Here is a tiny trained network, its code and every weight. The questions are about switching its units off for an input and a class, where a switched-off unit gives its printed mean instead of its output.

import numpy as np


def w(rows, s, z=0):
    codes = np.array(rows[::2]) - 128.0
    scale = np.full(codes.shape[1], s)
    scale[-1] = z or s
    return codes * scale


def f(y):
    return np.maximum(y, 0)


def log_softmax(a):
    a = a - a.max(-1, keepdims=True)
    return a - np.log(np.exp(a).sum(-1, keepdims=True))


def net(x, mask):
    res = np.array(x, float).reshape(1, 4) / 4 @ E
    y = f(res @ A[0][:, :-1].T + A[0][:, -1])
    res = res + np.where(mask, y, B[0][:, -1]) @ B[0][:, :-1]
    return log_softmax(res[-1] @ U[:, :-1].T + U[:, -1])


A, B = {}, {}
E = w([
[168,181,3,138,77],'x0',
[103,236,121,83,223],'x1',
[227,195,180,249,122],'x2',
[96,53,54,184,233],'x3',
],0.0064)
A[0] = w([
[100,218,134,74,196,144],'n1',
[149,101,91,139,160,58],'n2',
[109,98,146,148,94,28],'n3',
[125,126,104,146,169,254],'n4',
[127,50,136,138,60,85],'n5',
[116,76,95,177,183,147],'n6',
[140,173,181,56,46,133],'n7',
[115,117,111,89,115,87],'n8',
[122,79,158,139,111,244],'n9',
[106,97,102,53,103,129],'n10',
[128,170,22,130,86,77],'n11',
[175,164,167,218,131,105],'n12',
[127,102,117,136,161,59],'n13',
[91,83,249,120,180,93],'n14',
[144,105,88,151,77,191],'n15',
[96,97,118,63,129,89],'n16',
],0.016,0.0036)
B[0] = w([
[157,78,209,40,173,240],'n1',
[106,96,133,121,52,166],'n2',
[160,95,195,115,103,156],'n3',
[78,98,49,58,173,209],'n4',
[142,88,237,58,145,213],'n5',
[43,71,108,106,47,234],'n6',
[22,50,35,88,61,236],'n7',
[127,116,146,182,139,163],'n8',
[138,159,80,54,220,211],'n9',
[106,96,104,223,206,210],'n10',
[252,125,71,143,82,218],'n11',
[93,36,119,217,206,253],'n12',
[104,110,144,139,57,161],'n13',
[244,143,26,145,79,254],'n14',
[154,153,117,61,193,201],'n15',
[125,105,154,227,165,198],'n16',
],0.019,0.009)
U = w([
[31,93,109,91,52,151],'0',
[246,123,95,134,92,152],'1',
[105,78,181,233,180,116],'2',
[152,87,214,36,165,90],'3',
[95,133,114,76,162,254],'4',
[123,201,121,135,124,90],'5',
[138,169,176,126,92,80],'6',
[73,169,149,133,152,89],'7',
],0.012,0.0065)

Each question gives the input, the list of numbers given to net, and the class t.
The units are the neurons (one row each of A and B). Each row of codes is followed by its name. A weight is (code - 128) times the scale printed after its matrix; where a second scale follows, it is the last column's (A, B and U).
mask holds one flag per neuron, in row order. A switched-off neuron (its flag False) gives its mean, the last column of its row in B, instead of its output. The means were averaged over made-up inputs and are rounded, as every weight is.
A unit's drop is (log p(t) with every unit on - log p(t) with that unit switched off) / (log p(t) with every unit on - log p(t) with every unit switched off).
The circuit of an input: a set's keep is (log p(t) with only the set's units on - log p(t) with every unit switched off) / (log p(t) with every unit on - log p(t) with every unit switched off). Starting from the 12 units with the biggest drops (on a tie, the unit counted first), units are removed one at a time, each time the one whose removal leaves the highest keep (on an exact tie, the one counted first), for as long as the keep stays at least 0.8.
units of the circuit, in order: the units of the circuit, biggest drop first
unit that matters most: the unit with the biggest drop
k most important neurons: the k neurons with the biggest drops, biggest first
drop of u: that unit's drop, to one decimal
input [7,-2,-3,-4], class 1: units of the circuit, in order : [n11]
input [-6,-6,-7,6], class 2: 4 most important neurons : [n16, n10, n7, n11]
input [-6,-5,4,-5], class 1: 3 most important neurons : [n14, n6, n1]
input [6,7,2,7], class 0: 4 most important neurons : [n6, n14, n4, n5]
input [0,-8,5,6], class 3: 3 most important neurons : [n5, n7, n15]
input [5,1,6,-2], class 2: 2 most important neurons : [n12, n14]
input [-5,-1,5,5], class 0: 3 most important neurons : [n6, n11, n10]
input [1,-5,6,-3], class 2: 2 most important neurons : [n12, n1]
input [-4,-4,1,-1], class 1: 3 most important neurons : [n14, n1, n4]
input [-6,1,-8,-4], class 2: 3 most important neurons : [n10, n16, n11]
input [-4,3,-5,4], class 2: 2 most important neurons : [n16, n7]
input [8,-7,1,8], class 0: 2 most important neurons : [n6, n14]
input [-7,4,-6,4], class 1: drop of n14 : 2.0
input [3,5,3,1], class 3: drop of n14 : 1.2
input [-5,6,-8,-2], class 2: drop of n2 : 0.0
input [4,6,-3,2], class 3: unit that matters most : n1
